Below is a small trained network, with its code and all its weights. Each question gives an input and a class and asks what happens when units are switched off, that is, made to give their printed mean instead of their output.

import numpy as np


def w(rows, s, z=0):
    codes = np.array(rows[::2]) - 128.0
    scale = np.full(codes.shape[1], s)
    scale[-1] = z or s
    return codes * scale


def norm(h):
    return h / np.sqrt((h * h).mean(-1, keepdims=True) + 1e-5)


def f(y):
    return np.maximum(y, 0)


def log_softmax(a):
    a = a - a.max(-1, keepdims=True)
    return a - np.log(np.exp(a).sum(-1, keepdims=True))


def net(x, mask):
    res = np.array(x, float).reshape(1, 8) / 4 @ E
    u = 0
    for l in range(2):
        y = f(norm(res) @ A[l][:, :-1].T + A[l][:, -1])
        res = res + np.where(mask[u : u + 8], y, B[l][:, -1]) @ B[l][:, :-1]
        u += 8
    return log_softmax(norm(res)[-1] @ U[:, :-1].T + U[:, -1])


A, B = {}, {}
E = w([
[127,129,127,125,126,127,126,133,127],'x0',
[184,67,20,190,164,254,117,157,214],'x1',
[130,129,128,128,130,128,127,121,133],'x2',
[121,128,127,124,124,134,131,124,126],'x3',
[135,132,131,131,126,131,127,127,133],'x4',
[129,130,126,124,129,126,124,133,126],'x5',
[243,57,101,80,195,143,116,58,21],'x6',
[148,214,24,180,89,56,234,90,118],'x7',
],0.0065)
A[0] = w([
[142,73,83,195,116,202,88,132,176,116],'0.n0',
[39,160,118,213,88,163,111,209,245,147],'0.n1',
[130,181,64,180,89,43,183,67,74,64],'0.n2',
[162,100,82,174,154,182,133,178,187,1],'0.n3',
[33,154,205,122,64,115,127,214,204,37],'0.n4',
[164,170,56,148,92,64,212,89,75,7],'0.n5',
[130,204,13,198,105,90,254,107,119,155],'0.n6',
[43,212,174,137,99,64,132,191,205,106],'0.n7',
],0.0065,0.006)
B[0] = w([
[88,178,132,96,190,161,188,159,101,203],'0.n0',
[167,176,181,29,120,46,136,179,191,254],'0.n1',
[107,149,181,84,178,181,179,169,100,196],'0.n2',
[103,74,168,146,88,93,80,111,61,162],'0.n3',
[101,142,73,181,245,148,87,63,72,204],'0.n4',
[60,180,145,101,254,87,100,100,47,178],'0.n5',
[204,125,75,155,28,111,129,100,185,247],'0.n6',
[110,70,117,194,95,238,127,126,50,222],'0.n7',
],0.0078,0.0081)
A[1] = w([
[184,109,38,188,100,124,197,98,139,42],'1.n0',
[165,90,50,203,125,115,122,48,112,2],'1.n1',
[140,184,99,226,14,157,179,59,69,33],'1.n2',
[161,76,205,59,79,62,121,118,109,30],'1.n3',
[90,102,156,131,178,203,140,121,55,97],'1.n4',
[92,177,132,151,99,3,138,65,83,117],'1.n5',
[205,63,191,68,75,76,85,88,110,42],'1.n6',
[48,80,206,178,151,68,23,57,98,64],'1.n7',
],0.0071,0.007)
B[1] = w([
[86,181,120,154,135,155,52,84,118,194],'1.n0',
[18,244,166,193,131,195,46,115,94,150],'1.n1',
[84,3,195,154,112,120,123,202,108,209],'1.n2',
[75,108,133,81,63,86,93,101,209,165],'1.n3',
[148,91,93,142,94,96,122,94,154,255],'1.n4',
[161,95,148,97,175,133,135,156,161,231],'1.n5',
[58,110,171,106,46,65,161,177,218,173],'1.n6',
[111,207,55,204,91,162,105,71,106,219],'1.n7',
],0.011,0.0051)
U = w([
[57,233,56,222,176,221,32,40,44,254],'0',
[25,78,246,226,62,96,225,235,34,113],'1',
[40,199,250,22,243,192,105,232,217,87],'2',
[245,235,11,201,7,78,175,142,241,126],'3',
[52,66,159,56,14,48,57,32,205,62],'4',
[210,180,165,23,246,12,216,57,30,113],'5',
[230,10,39,82,204,217,91,94,138,77],'6',
],0.014,0.0065)

Each question gives the input, the list of numbers given to net, and the class t.
The units are the neurons (one row each of A and B). Each row of codes is followed by its name. A weight is (code - 128) times the scale printed after its matrix; where a second scale follows, it is the last column's (A, B and U).
mask holds one flag per neuron, layer by layer. A switched-off neuron (its flag False) gives its mean, the last column of its row in B, instead of its output. The means were averaged over made-up inputs and are rounded, as every weight is.
A unit's drop is (log p(t) with every unit on - log p(t) with that unit switched off) / (log p(t) with every unit on - log p(t) with every unit switched off).
The circuit of an input: a set's keep is (log p(t) with only the set's units on - log p(t) with every unit switched off) / (log p(t) with every unit on - log p(t) with every unit switched off). Starting from the 12 units with the biggest drops (on a tie, the unit counted first), units are removed one at a time, each time the one whose removal leaves the highest keep (on an exact tie, the one counted first), for as long as the keep stays at least 0.8.
units of the circuit, in order: the units of the circuit, biggest drop first
most important unit: the unit with the biggest drop
top k neurons: the k neurons with the biggest drops, biggest first
top k neurons in layer l: the k neurons of layer l with the biggest drops, biggest first
drop of u: that unit's drop, to one decimal
input [7,-7,3,-6,1,4,0,8], class 1: top 2 neurons in layer 0 : (0.n1, 0.n6)
input [2,2,-3,6,1,-6,-1,1], class 3: units of the circuit, in order : (0.n6)
input [5,-3,8,-2,7,1,4,0], class 4: top 2 neurons : (0.n4, 0.n0)
input [-6,0,-1,2,5,8,3,5], class 5: top 3 neurons : (0.n5, 0.n2, 0.n7)
input [0,-1,0,-1,-8,6,-5,6], class 1: top 2 neurons : (1.n2, 0.n7)
input [7,2,-2,-4,-1,3,1,-7], class 6: top 2 neurons : (0.n1, 1.n4)
input [7,0,3,7,6,2,-3,1], class 1: top 4 neurons : (0.n7, 1.n2, 0.n1, 0.n4)
input [2,-8,8,4,-4,-3,-2,0], class 0: top 2 neurons : (0.n6, 1.n7)
input [-1,0,-7,1,-4,0,6,-7], class 4: top 2 neurons in layer 0 : (0.n4, 0.n7)
input [0,0,-2,7,-6,8,-4,8], class 1: top 2 neurons : (1.n2, 0.n7)
input [0,-1,2,6,-8,-6,0,-8], class 0: top 2 neurons in layer 0 : (0.n1, 0.n6)
input [1,-6,-7,8,-1,7,0,5], class 1: top 4 neurons : (0.n1, 1.n2, 0.n6, 0.n7)
input [1,0,0,1,2,-8,7,-6], class 4: top 2 neurons : (0.n4, 1.n6)
input [-2,-1,-4,1,6,0,-4,-6], class 0: most important unit : 0.n4
input [-7,-1,8,-5,-5,-8,2,-5], class 4: top 3 neurons in layer 0 : (0.n4, 0.n7, 0.n5)
input [-7,0,-1,-8,6,-6,6,-5], class 4: top 2 neurons : (0.n4, 1.n6)
input [3,-1,6,5,-6,7,-1,5], class 1: top 2 neurons : (1.n2, 0.n6)
input [6,-5,-8,-1,1,6,6,0], class 4: top 2 neurons : (0.n4, 0.n0)
input [1,0,1,3,7,-7,6,-7], class 4: top 3 neurons in layer 0 : (0.n4, 0.n7, 0.n2)
input [0,-3,-2,-2,-6,-4,-7,-3], class 0: units of the circuit, in order : (0.n4)
input [2,-1,6,-4,6,4,-6,4], class 1: drop of 1.n2 : 2.2
input [5,-6,0,2,-7,-3,-2,-2], class 0: drop of 0.n3 : 0.0
input [7,6,-1,0,7,-1,0,-3], class 2: drop of 0.n7 : 0.4
